B =
7091	4524	6777	4064	4523	4897
5233	2798	4921	6060	6472	2775
9775	6542	9638	3707	3910	7345
6487	4126	6254	5667	5970	4269
4443	2858	4174	5442	5809	2795
4498	6964	5008	4784	4167	6957
2342	2940	2193	3296	3550	2820
4630	3507	4419	4771	5085	3516
4060	4636	3992	2442	2610	4796
5927	5720	6073	5960	5758	5763
4855	4979	4846	3696	3779	5128
6729	6598	6760	3434	3423	6969
Indices start at 1.
The entry in the top-right corner -> 4897
The entry directly above 5667 -> 3707
Find the entry just left of 4167.
Answer: 4784
The bottom entry of the column that holds the largest entry -> 6729
The entry just left of 5970: 5667
The entry in row 1 and column 3 -> 6777
Find the bottom-right entry.
Answer: 6969
Find the entry in the top-left corner.
Answer: 7091
Find the entry at row 1, column 2.
Answer: 4524
The entry just left of 3296: 2193
The entry directly below 4064 is 6060
Find the entry at row 2, column 1.
Answer: 5233
Find the entry directly above 4269.
Answer: 7345
Find the entry directly above 7345.
Answer: 2775
The entry directly below 4979 -> 6598
Find the maximum.
Answer: 9775
Find the entry just left of 2193.
Answer: 2940
The entry just right of 3507 is 4419
Find the entry at row 2, column 2.
Answer: 2798
Find the entry just right of 3992.
Answer: 2442
Find the entry just left of 5960.
Answer: 6073
The entry directly below 6777: 4921
Find the entry directly above 2820.
Answer: 6957
The entry just left of 4419 -> 3507
The entry just right of 4126 -> 6254
The entry just right of 4443 is 2858
Find the entry just left of 7345.
Answer: 3910
Find the entry just right of the smallest entry.
Answer: 3296
Find the entry just left of 4636.
Answer: 4060
The entry directly below 5758 is 3779

arr =
array([[-1.861,  1.762,  2.091,  2.077, -0.485],
       [ 0.730, -0.838,  1.060, -0.292,  1.832],
       [ 2.148, -2.270, -1.214, -2.252, -1.092],
       [-0.664,  0.575, -0.574,  0.581,  1.129],
       [ 0.061, -0.169,  1.269,  0.249,  0.490],
       [ 0.664, -0.779, -0.260, -0.808, -2.302],
       [ 1.075, -1.191,  0.905, -0.799, -0.377],
       [ 0.077, -0.181, -0.268, -0.245, -0.860],
       [ 1.817, -1.936, -0.206, -1.742, -0.675],
       [ 1.635, -1.748, -2.257, -1.981, -1.183],
       [-2.126,  2.048, -0.724,  1.750, -1.832],
       [ 1.897, -2.010, -2.094, -2.171, -0.587]])
Rows and columns are numbered from 1.
The entry at row 3, column 1?
Answer: 2.148
The entry in the top-left corner: -1.861
The entry in row 2 and column 1: 0.730
The bottom entry of the column that holds the largest entry?
Answer: 1.897
The entry directly above -1.742?
Answer: -0.245
The entry directly above the smallest entry is 0.490
The entry just right of -2.252?
Answer: -1.092
The bottom-right entry?
Answer: -0.587
The top entry of the column that holds the smallest entry?
Answer: -0.485
The entry in row 1 and column 3?
Answer: 2.091
The entry in row 1 and column 2 is 1.762
The entry at row 3, column 2 -> -2.270
The entry directly above 1.897?
Answer: -2.126
The entry directly above 1.635 is 1.817
The entry directly above -0.587 -> -1.832
The entry just left of -0.260?
Answer: -0.779
The entry just left of -0.181?
Answer: 0.077
The entry just left of -1.981 -> -2.257
The entry directly below -0.260?
Answer: 0.905
The entry just right of -0.169?
Answer: 1.269
The entry just right of -2.094 is -2.171
The entry directly below -2.257?
Answer: -0.724
The entry directly above -0.245?
Answer: -0.799
The entry just left of the smallest entry -> -0.808
The entry directly below the largest entry is -0.664

Questions about the table below.
1) What is the largest entry in the last column?
2) What is the first entry in reading order?
3) What is the entry directly above the smallest entry?
4) What is the 3rd entry from the end, reading row by row?
5) What is the entry just right of 37.3?
6) What is the third entry on the main diagonal?
7) What is the top-right entry?
8) What is the entry just left of -32.4?
[[ 52.9  51.8  53.5  51.7 -44.7 -51.0  55.3 -50.4  56.0 -45.7]
 [ 60.5  59.5  60.4  59.1  53.9 -61.3  -5.8 -62.0 -32.4  55.1]
 [-48.3 -49.3 -46.6 -49.1  46.7 -45.7  37.3 -45.2  24.9  48.3]
 [-53.3 -52.7 -51.5 -52.0  53.2 -37.8   1.4 -35.9 -10.0  55.3]
 [ 58.3  57.4  57.8  56.9 -43.5 -51.6  53.8 -51.1  54.8 -44.2]
 [ 22.7  24.7  14.5  24.6  39.0  45.3 -60.8  43.4 -57.1  39.8]
 [ 41.5  41.7  38.3  41.4  60.0 -26.7 -55.2 -34.1 -55.3  61.2]]
1) 61.2
2) 52.9
3) -50.4
4) -34.1
5) -45.2
6) -46.6
7) -45.7
8) -62.0

[[41.8, 8.7, -38.8, 14.6, 34.2, 4.1, 19.2, 9.4], [6.8, -46.1, 20.0, -21.7, 45.7, -30.6, 31.3, 9.1], [-38.7, 22.5, 8.1, -45.5, -35.1, 25.3, -27.3, 24.8], [34.9, 44.1, -39.2, 4.1, 34.4, 13.4, 34.2, -9.0], [-29.6, 17.9, -4.5, -44.7, -5.5, 40.4, 48.7, 30.9], [-23.5, -48.4, 26.6, -1.3, 25.1, 51.3, 17.6, -28.4], [-50.3, 6.3, 25.7, 44.3, 20.4, 16.9, 33.6, -30.2], [-45.2, -31.8, 32.6, 35.4, -33.1, 10.7, -9.1, -17.1], [26.9, 24.6, -32.4, -7.4, -11.8, 24.2, -13.9, 0.3], [-0.6, -43.0, 2.4, 49.5, -10.3, 49.9, 40.2, -29.7], [-51.0, -32.6, -26.1, -21.6, -30.4, -50.2, 6.1, -13.0], [-2.6, -40.9, -24.6, -28.7, 10.8, -33.6, 48.1, 1.0], [-42.3, -19.8, 22.6, 32.1, 42.7, -25.0, -5.4, 11.0], [-12.4, -19.7, -47.3, -44.1, -19.2, -37.0, 11.8, 30.8], [29.5, 10.1, 2.0, -29.5, 19.7, 34.1, -29.1, -39.1]]
The entry just left of 25.7 -> 6.3
The entry just right of 8.1 -> -45.5
Give the entry just right of -28.7.
A: 10.8
Give the entry just right of 24.6.
A: -32.4
The entry just left of -33.1: 35.4
Give the entry just right of -21.6.
A: -30.4
The entry just left of the largest entry: 25.1
The entry just right of the smallest entry -> -32.6
The entry just right of the largest entry is 17.6
Give the entry just right of 6.1.
A: -13.0
Give the entry just left of 19.2.
A: 4.1
The smallest entry -> -51.0
The entry just left of 24.8 is -27.3

[[215, 215, 215, 52, 52, 215, 53, 208, 52, 211, 218, 53, 215, 54, 216], [162, 149, 162, 154, 218, 42, 216, 55, 153, 46, 34, 155, 144, 209, 135], [151, 140, 150, 226, 64, 43, 54, 38, 227, 41, 68, 225, 136, 50, 127]]
Report the entry just right of the largest entry.
Answer: 41
The entry just right of 68: 225
The entry just left of 209: 144
Report the entry just right of 226.
Answer: 64
The median entry is 149
The entry just left of 127: 50
The maximum -> 227
Report the entry just left of the centre entry.
Answer: 216

Questions about the table below. Rows and columns are numbered from 1.
1) The entry just left of 1.4?
2) The entry in row 1 and column 3?
3) The top entry of the column that holds the largest entry?
4) The entry just left of -1.6?
5) The entry directly below the smallest entry?
6) The entry just right of -3.2?
7) The entry just left of -40.8?
8) The entry at row 2, column 1?
-36.7,45.0,16.4,29.2,43.3,-0.5,41.5,1.4
40.4,-30.0,11.8,39.7,-3.6,-40.8,19.4,34.3
15.2,-7.4,-27.0,7.7,28.7,-25.0,33.6,-20.4
13.8,24.1,-25.9,-11.4,17.4,-47.2,-0.3,-6.7
-49.2,45.8,29.6,-22.0,-44.0,-3.2,-45.3,47.7
14.9,39.7,30.6,29.2,27.6,14.5,-26.3,-1.6
1) 41.5
2) 16.4
3) 1.4
4) -26.3
5) 14.9
6) -45.3
7) -3.6
8) 40.4

Read these off the matrix that follows. Counting starts at 1.
1) Give the top-left entry.
2) Give the top entry of the column that holds the largest entry.
3) Give the entry in row 2 and column 1.
4) Give the entry at row 2, column 3.
5) Give the bottom entry of the column that holds the largest entry.
6) Give the entry directly above -31.4.
7) Give the entry directly above the centre entry.
8) Give the entry just left of 8.0.
[[ -6.4  41.4  -7.5   1.6  -7.3 -50.5   8.6   3.9  36.8  -8.1 -14.0]
 [-10.8  21.1 -25.7  -8.3   2.3 -31.3  11.0   0.9  36.5  -1.1  -5.4]
 [-24.8  12.1  -4.1   2.5   4.9 -31.4  21.0   7.5  22.2 -14.2  -4.0]
 [-14.3   9.5  -3.3   8.2   0.7 -24.0  26.5   1.5  15.0   6.7  13.9]
 [-21.9   2.1  -1.0  -1.4   5.3  -7.9  20.6   1.3  16.0   7.9   8.8]
 [-17.3 -14.4   1.6   2.8   5.8 -14.9  12.0  11.2   7.5   3.3  16.8]
 [-22.2  -5.6   3.9   5.7   7.2   0.1   8.2  -4.8  -1.9   4.0  15.8]
 [-22.8 -14.4  10.7  -2.0   6.3   4.4  16.1   3.0 -15.0   5.2  21.3]
 [-15.2 -12.2  16.3   1.5   4.9  16.2   3.0  -6.0  -8.7   4.5  26.5]
 [ -8.0 -21.4  12.8  -7.6   0.2  16.5   0.9  -3.1 -19.7  13.3  23.8]
 [ -1.5 -18.3  14.1  -0.6  -3.9  34.8  -0.9  -6.0 -24.2  10.2  18.0]
 [ -6.3 -30.2  18.3  -0.6  11.8  32.6  -2.3   1.2 -37.5  13.6  36.0]
 [ 10.9 -40.3  16.3  13.1  -2.8  39.6   8.0   2.4 -24.3  29.0  35.5]]
1) -6.4
2) 41.4
3) -10.8
4) -25.7
5) -40.3
6) -31.3
7) -14.9
8) 39.6
